Here is a tiny trained network, its code and every weight. The questions are about switching its units off for an input and a class, where a switched-off unit gives its printed mean instead of its output.

import numpy as np


def w(rows, s, z=0):
    codes = np.array(rows[::2]) - 128.0
    scale = np.full(codes.shape[1], s)
    scale[-1] = z or s
    return codes * scale


def norm(h):
    return h / np.sqrt((h * h).mean(-1, keepdims=True) + 1e-5)


def f(y):
    return y / 2 * (1 + np.tanh(0.7978845608 * (y + 0.044715 * y**3)))


def log_softmax(a):
    a = a - a.max(-1, keepdims=True)
    return a - np.log(np.exp(a).sum(-1, keepdims=True))


def net(x, mask):
    res = np.array(x, float).reshape(1, 5) / 4 @ E
    u = 0
    for l in range(4):
        y = f(norm(res) @ A[l][:, :-1].T + A[l][:, -1])
        res = res + np.where(mask[u : u + 5], y, B[l][:, -1]) @ B[l][:, :-1]
        u += 5
    return log_softmax(norm(res)[-1] @ U[:, :-1].T + U[:, -1])


A, B = {}, {}
E = w([
[150,178,226,111],'x0',
[254,129,66,171],'x1',
[43,158,147,221],'x2',
[172,171,95,95],'x3',
[124,196,74,149],'x4',
],0.0077)
A[0] = w([
[186,132,64,195,77],'L0N0',
[106,254,88,153,203],'L0N1',
[179,120,232,147,120],'L0N2',
[119,204,161,229,208],'L0N3',
[168,166,14,31,1],'L0N4',
],0.014,0.0026)
B[0] = w([
[122,71,121,218,254],'L0N0',
[61,141,169,236,231],'L0N1',
[151,164,36,79,211],'L0N2',
[56,135,196,41,247],'L0N3',
[167,247,101,80,247],'L0N4',
],0.015,0.0064)
A[1] = w([
[123,53,175,93,81],'L1N0',
[17,75,2,143,146],'L1N1',
[180,10,99,89,252],'L1N2',
[155,133,138,171,92],'L1N3',
[137,178,177,160,43],'L1N4',
],0.015,0.0018)
B[1] = w([
[73,69,51,48,168],'L1N0',
[17,95,235,29,254],'L1N1',
[7,133,38,229,211],'L1N2',
[76,168,93,163,148],'L1N3',
[74,97,18,124,167],'L1N4',
],0.011,0.0051)
A[2] = w([
[15,99,157,154,253],'L2N0',
[140,196,216,205,96],'L2N1',
[85,42,204,213,238],'L2N2',
[220,129,133,248,110],'L2N3',
[169,115,87,209,18],'L2N4',
],0.015,0.0011)
B[2] = w([
[124,44,135,66,253],'L2N0',
[103,84,83,202,157],'L2N1',
[141,134,162,6,201],'L2N2',
[33,117,79,180,161],'L2N3',
[94,143,123,185,155],'L2N4',
],0.019,0.013)
A[3] = w([
[26,72,127,134,142],'L3N0',
[180,101,162,117,80],'L3N1',
[250,135,143,68,248],'L3N2',
[78,148,57,96,164],'L3N3',
[162,19,27,63,240],'L3N4',
],0.014,0.0018)
B[3] = w([
[116,113,201,6,251],'L3N0',
[139,178,38,82,124],'L3N1',
[228,246,110,64,155],'L3N2',
[90,228,236,145,202],'L3N3',
[8,169,146,210,228],'L3N4',
],0.012,0.011)
U = w([
[71,184,69,229,123],'0',
[46,37,218,15,218],'1',
[243,8,169,212,1],'2',
[199,247,100,75,88],'3',
],0.011,0.0053)

Each question gives the input, the list of numbers given to net, and the class t.
The units are the neurons (one row each of A and B). Each row of codes is followed by its name. A weight is (code - 128) times the scale printed after its matrix; where a second scale follows, it is the last column's (A, B and U).
mask holds one flag per neuron, layer by layer. A switched-off neuron (its flag False) gives its mean, the last column of its row in B, instead of its output. The means were averaged over made-up inputs and are rounded, as every weight is.
A unit's drop is (log p(t) with every unit on - log p(t) with that unit switched off) / (log p(t) with every unit on - log p(t) with every unit switched off).
The circuit of an input: a set's keep is (log p(t) with only the set's units on - log p(t) with every unit switched off) / (log p(t) with every unit on - log p(t) with every unit switched off). Starting from the 12 units with the biggest drops (on a tie, the unit counted first), units are removed one at a time, each time the one whose removal leaves the highest keep (on an exact tie, the one counted first), for as long as the keep stays at least 0.8.
circuit, biggest first: the units of the circuit, biggest drop first
top k neurons: the k neurons with the biggest drops, biggest first
top k neurons in layer l: the k neurons of layer l with the biggest drops, biggest first
drop when u is switched off: that unit's drop, to one decimal
input [6,6,-8,5,7], class 0: circuit, biggest first	L0N3; L2N2; L3N0
input [-3,6,-8,2,5], class 3: circuit, biggest first	L0N4
input [0,-2,-3,0,5], class 0: top 2 neurons	L0N4; L0N1
input [-7,5,-1,-1,8], class 0: top 2 neurons in layer 0	L0N4; L0N3
input [8,-3,-7,-7,1], class 0: circuit, biggest first	L0N2; L2N2; L0N3; L3N4
input [4,1,-5,-6,1], class 0: top 3 neurons	L0N4; L0N2; L0N0
input [-8,2,-8,-6,8], class 3: top 2 neurons in layer 0	L0N4; L0N1
input [-5,5,-7,8,5], class 0: top 2 neurons in layer 0	L0N3; L0N0
input [3,1,-1,-2,0], class 3: top 2 neurons	L0N0; L2N0
input [6,6,-5,-3,-7], class 0: top 2 neurons in layer 0	L0N2; L0N4
input [7,2,1,1,-7], class 3: top 2 neurons	L0N2; L0N0
input [-2,-1,-5,-1,8], class 0: top 2 neurons	L0N4; L0N1
input [3,2,-3,-2,-1], class 0: drop when L1N2 is switched off	0.3
input [-4,-4,-8,6,-8], class 3: top neuron	L0N4
input [-1,0,-2,5,7], class 0: drop when L0N1 is switched off	0.2
input [-4,-1,-5,2,-2], class 3: drop when L0N4 is switched off	0.3
input [2,-2,-8,-5,1], class 3: drop when L3N2 is switched off	0.1
